Below are the code and all the weights of a small trained network. Each question names an input and a class and asks about switching units off, where a switched-off unit gives its printed mean instead of its output.

import numpy as np


def w(rows, s, z=0):
    codes = np.array(rows[::2]) - 128.0
    scale = np.full(codes.shape[1], s)
    scale[-1] = z or s
    return codes * scale


def norm(h):
    return h / np.sqrt((h * h).mean(-1, keepdims=True) + 1e-5)


def f(y):
    return np.maximum(y, 0)


def log_softmax(a):
    a = a - a.max(-1, keepdims=True)
    return a - np.log(np.exp(a).sum(-1, keepdims=True))


def net(x, mask):
    res = np.array(x, float).reshape(1, 3) / 4 @ E
    u = 0
    for l in range(3):
        y = f(norm(res) @ A[l][:, :-1].T + A[l][:, -1])
        res = res + np.where(mask[u : u + 9], y, B[l][:, -1]) @ B[l][:, :-1]
        u += 9
    return log_softmax(norm(res)[-1] @ U[:, :-1].T + U[:, -1])


A, B = {}, {}
E = w([
[92,222,202,100],'x0',
[180,200,66,245],'x1',
[87,224,65,12],'x2',
],0.011)
A[0] = w([
[135,174,23,186,36],'0.n0',
[130,112,122,209,108],'0.n1',
[144,84,105,254,138],'0.n2',
[133,223,105,204,23],'0.n3',
[134,99,32,222,113],'0.n4',
[156,213,44,199,47],'0.n5',
[154,159,133,222,70],'0.n6',
[118,125,119,175,70],'0.n7',
[128,181,174,232,2],'0.n8',
],0.02,0.0082)
B[0] = w([
[145,128,8,100,195],'0.n0',
[183,95,151,155,190],'0.n1',
[167,67,185,129,248],'0.n2',
[10,145,45,155,195],'0.n3',
[169,52,119,196,224],'0.n4',
[97,94,5,138,217],'0.n5',
[228,203,147,127,197],'0.n6',
[148,138,126,128,147],'0.n7',
[154,202,227,156,184],'0.n8',
],0.03,0.014)
A[1] = w([
[144,166,124,14,66],'1.n0',
[187,151,124,29,1],'1.n1',
[149,98,227,161,60],'1.n2',
[115,74,187,116,44],'1.n3',
[97,193,218,173,145],'1.n4',
[252,216,222,108,46],'1.n5',
[118,146,122,10,113],'1.n6',
[111,131,134,99,63],'1.n7',
[154,130,114,77,93],'1.n8',
],0.026,0.0045)
B[1] = w([
[154,176,148,11,195],'1.n0',
[181,139,150,62,167],'1.n1',
[255,143,101,246,249],'1.n2',
[214,69,87,185,206],'1.n3',
[37,180,192,250,190],'1.n4',
[61,71,244,210,220],'1.n5',
[143,113,178,2,214],'1.n6',
[137,166,126,111,149],'1.n7',
[146,104,145,91,154],'1.n8',
],0.028,0.013)
A[2] = w([
[157,44,145,117,88],'2.n0',
[4,146,98,131,254],'2.n1',
[147,148,102,49,121],'2.n2',
[91,133,65,98,49],'2.n3',
[206,152,114,177,183],'2.n4',
[72,134,47,89,142],'2.n5',
[125,136,99,113,9],'2.n6',
[174,136,110,152,172],'2.n7',
[137,39,155,134,178],'2.n8',
],0.039,0.0046)
B[2] = w([
[72,186,112,75,192],'2.n0',
[204,218,91,74,167],'2.n1',
[165,1,136,101,179],'2.n2',
[181,76,139,188,163],'2.n3',
[77,100,78,100,251],'2.n4',
[197,60,155,191,180],'2.n5',
[159,113,114,148,139],'2.n6',
[92,140,114,93,203],'2.n7',
[70,180,113,98,198],'2.n8',
],0.055,0.025)
U = w([
[166,244,137,164,91],'0',
[234,89,75,202,148],'1',
[69,139,200,252,132],'2',
[139,149,148,140,7],'3',
[42,114,44,137,169],'4',
[159,78,185,29,151],'5',
[106,183,212,89,123],'6',
],0.022,0.017)

Each question gives the input, the list of numbers given to net, and the class t.
The units are the neurons (one row each of A and B). Each row of codes is followed by its name. A weight is (code - 128) times the scale printed after its matrix; where a second scale follows, it is the last column's (A, B and U).
mask holds one flag per neuron, layer by layer. A switched-off neuron (its flag False) gives its mean, the last column of its row in B, instead of its output. The means were averaged over made-up inputs and are rounded, as every weight is.
A unit's drop is (log p(t) with every unit on - log p(t) with that unit switched off) / (log p(t) with every unit on - log p(t) with every unit switched off).
The circuit of an input: a set's keep is (log p(t) with only the set's units on - log p(t) with every unit switched off) / (log p(t) with every unit on - log p(t) with every unit switched off). Starting from the 12 units with the biggest drops (on a tie, the unit counted first), units are removed one at a time, each time the one whose removal leaves the highest keep (on an exact tie, the one counted first), for as long as the keep stays at least 0.8.
circuit, biggest first: the units of the circuit, biggest drop first
k most important neurons: the k neurons with the biggest drops, biggest first
k most important neurons of layer l: the k neurons of layer l with the biggest drops, biggest first
drop when u is switched off: that unit's drop, to one decimal
input [-6,-5,1], class 5: 3 most important neurons : [0.n8, 0.n2, 0.n4]
input [1,7,-6], class 4: most important neuron : [0.n5]
input [-7,-7,0], class 5: circuit, biggest first : [1.n2, 2.n4]
input [-2,-5,4], class 5: 4 most important neurons : [0.n4, 0.n8, 0.n2, 0.n3]
input [1,-6,2], class 5: 2 most important neurons : [0.n4, 0.n8]
input [-6,-6,3], class 5: 4 most important neurons of layer 0 : [0.n4, 0.n2, 0.n3, 0.n5]
input [-8,0,6], class 1: 2 most important neurons : [0.n2, 1.n5]
input [-1,-1,-7], class 2: 4 most important neurons of layer 0 : [0.n5, 0.n0, 0.n3, 0.n6]
input [-8,-6,5], class 5: 4 most important neurons : [0.n4, 0.n2, 0.n3, 0.n5]
input [6,8,-5], class 4: 3 most important neurons of layer 2 : [2.n4, 2.n5, 2.n3]
input [3,-3,-6], class 2: 3 most important neurons of layer 0 : [0.n5, 0.n0, 0.n4]
input [-8,-5,4], class 5: 3 most important neurons of layer 0 : [0.n4, 0.n2, 0.n3]
input [-1,-4,4], class 5: 3 most important neurons : [0.n4, 0.n8, 0.n2]
input [-3,5,0], class 4: 2 most important neurons : [0.n4, 0.n2]
input [7,-2,8], class 5: 3 most important neurons of layer 0 : [0.n8, 0.n6, 0.n2]
input [2,2,-2], class 2: most important neuron : [0.n8]
input [2,-5,-8], class 4: 2 most important neurons : [0.n8, 0.n6]
input [1,-1,-7], class 2: 2 most important neurons : [1.n5, 0.n5]
input [-1,-3,6], class 5: 2 most important neurons : [0.n4, 0.n8]
input [8,1,-1], class 0: 2 most important neurons of layer 0 : [0.n2, 0.n3]
input [7,7,-7], class 2: most important neuron of layer 0 : [0.n8]
input [-7,1,-7], class 4: drop when 0.n6 is switched off : 0.0
input [-6,-6,8], class 5: drop when 0.n5 is switched off : 0.1
